Below is a small trained network, with its code and all its weights. Each question gives an input and a class and asks what happens when units are switched off, that is, made to give their printed mean instead of their output.

import numpy as np


def w(rows, s, z=0):
    codes = np.array(rows[::2]) - 128.0
    scale = np.full(codes.shape[1], s)
    scale[-1] = z or s
    return codes * scale


def f(y):
    return y / 2 * (1 + np.tanh(0.7978845608 * (y + 0.044715 * y**3)))


def log_softmax(a):
    a = a - a.max(-1, keepdims=True)
    return a - np.log(np.exp(a).sum(-1, keepdims=True))


def net(x, mask):
    res = np.array(x, float).reshape(1, 8) / 4 @ E
    y = f(res @ A[0][:, :-1].T + A[0][:, -1])
    res = res + np.where(mask, y, B[0][:, -1]) @ B[0][:, :-1]
    return log_softmax(res[-1] @ U[:, :-1].T + U[:, -1])


A, B = {}, {}
E = w([
[206,186,126,226],'x0',
[178,102,220,197],'x1',
[213,56,24,75],'x2',
[129,97,133,95],'x3',
[55,118,5,254],'x4',
[145,68,217,177],'x5',
[162,213,126,22],'x6',
[241,206,72,125],'x7',
],0.0048)
A[0] = w([
[121,246,197,66,151],'neuron 1',
[33,99,218,162,162],'neuron 2',
[209,71,152,172,154],'neuron 3',
[12,100,117,170,199],'neuron 4',
[75,150,79,219,136],'neuron 5',
[160,65,135,77,254],'neuron 6',
[54,57,202,106,142],'neuron 7',
[182,243,181,92,238],'neuron 8',
[36,86,79,112,171],'neuron 9',
[118,227,185,72,157],'neuron 10',
[95,123,79,216,125],'neuron 11',
[130,230,181,80,127],'neuron 12',
[185,101,227,163,219],'neuron 13',
[38,27,190,60,178],'neuron 14',
[172,170,11,2,193],'neuron 15',
[198,75,148,170,163],'neuron 16',
],0.0067,0.0047)
B[0] = w([
[191,175,199,154,183],'neuron 1',
[164,110,43,78,187],'neuron 2',
[169,55,172,161,166],'neuron 3',
[113,59,67,131,207],'neuron 4',
[45,142,70,198,177],'neuron 5',
[232,105,116,60,213],'neuron 6',
[154,146,69,28,176],'neuron 7',
[228,177,179,115,224],'neuron 8',
[126,46,73,116,189],'neuron 9',
[190,167,199,137,175],'neuron 10',
[50,145,114,189,170],'neuron 11',
[156,173,193,164,163],'neuron 12',
[202,92,130,134,200],'neuron 13',
[206,138,49,7,207],'neuron 14',
[218,152,40,1,253],'neuron 15',
[163,51,163,162,165],'neuron 16',
],0.007,0.0062)
U = w([
[149,227,154,94,166],'0',
[159,101,245,180,169],'1',
[149,92,40,37,171],'2',
[80,69,136,160,32],'3',
[16,126,88,222,119],'4',
[1,164,181,149,2],'5',
],0.0076,0.0034)

Each question gives the input, the list of numbers given to net, and the class t.
The units are the neurons (one row each of A and B). Each row of codes is followed by its name. A weight is (code - 128) times the scale printed after its matrix; where a second scale follows, it is the last column's (A, B and U).
mask holds one flag per neuron, in row order. A switched-off neuron (its flag False) gives its mean, the last column of its row in B, instead of its output. The means were averaged over made-up inputs and are rounded, as every weight is.
A unit's drop is (log p(t) with every unit on - log p(t) with that unit switched off) / (log p(t) with every unit on - log p(t) with every unit switched off).
The circuit of an input: a set's keep is (log p(t) with only the set's units on - log p(t) with every unit switched off) / (log p(t) with every unit on - log p(t) with every unit switched off). Starting from the 12 units with the biggest drops (on a tie, the unit counted first), units are removed one at a time, each time the one whose removal leaves the highest keep (on an exact tie, the one counted first), for as long as the keep stays at least 0.8.
circuit, biggest first: the units of the circuit, biggest drop first
k most important neurons: the k neurons with the biggest drops, biggest first
drop of u: that unit's drop, to one decimal
input [6,3,-5,8,-5,2,-6,-7], class 2: circuit, biggest first : [neuron 2; neuron 14]
input [-4,-8,-4,0,-1,-7,7,3], class 0: circuit, biggest first : [neuron 1; neuron 10]
input [3,1,-7,-6,5,2,5,1], class 5: circuit, biggest first : [neuron 15; neuron 6; neuron 14]
input [3,3,-2,-7,1,6,-7,-5], class 4: circuit, biggest first : [neuron 5; neuron 8]
input [7,6,0,8,4,-3,-6,5], class 4: circuit, biggest first : [neuron 5; neuron 11; neuron 15]
input [-6,-6,-6,0,3,-4,4,5], class 0: circuit, biggest first : [neuron 1; neuron 10; neuron 12]
input [-6,8,3,-4,6,2,-7,-6], class 2: circuit, biggest first : [neuron 14]
input [8,-5,5,-5,-4,2,4,-7], class 0: circuit, biggest first : [neuron 4; neuron 9; neuron 2]
input [-1,-2,-8,6,6,2,4,-1], class 4: circuit, biggest first : [neuron 15; neuron 6; neuron 5]
input [2,3,-6,7,-3,5,-5,-1], class 2: 3 most important neurons : [neuron 2; neuron 7; neuron 14]
input [8,5,0,4,0,-4,1,-6], class 1: drop of neuron 15 : 0.4
input [4,5,1,3,-3,5,8,-5], class 1: drop of neuron 13 : 0.1
input [1,6,-6,7,2,-6,6,1], class 1: drop of neuron 15 : 0.3
input [-3,8,3,7,-7,-6,2,4], class 0: most important neuron : [neuron 8]
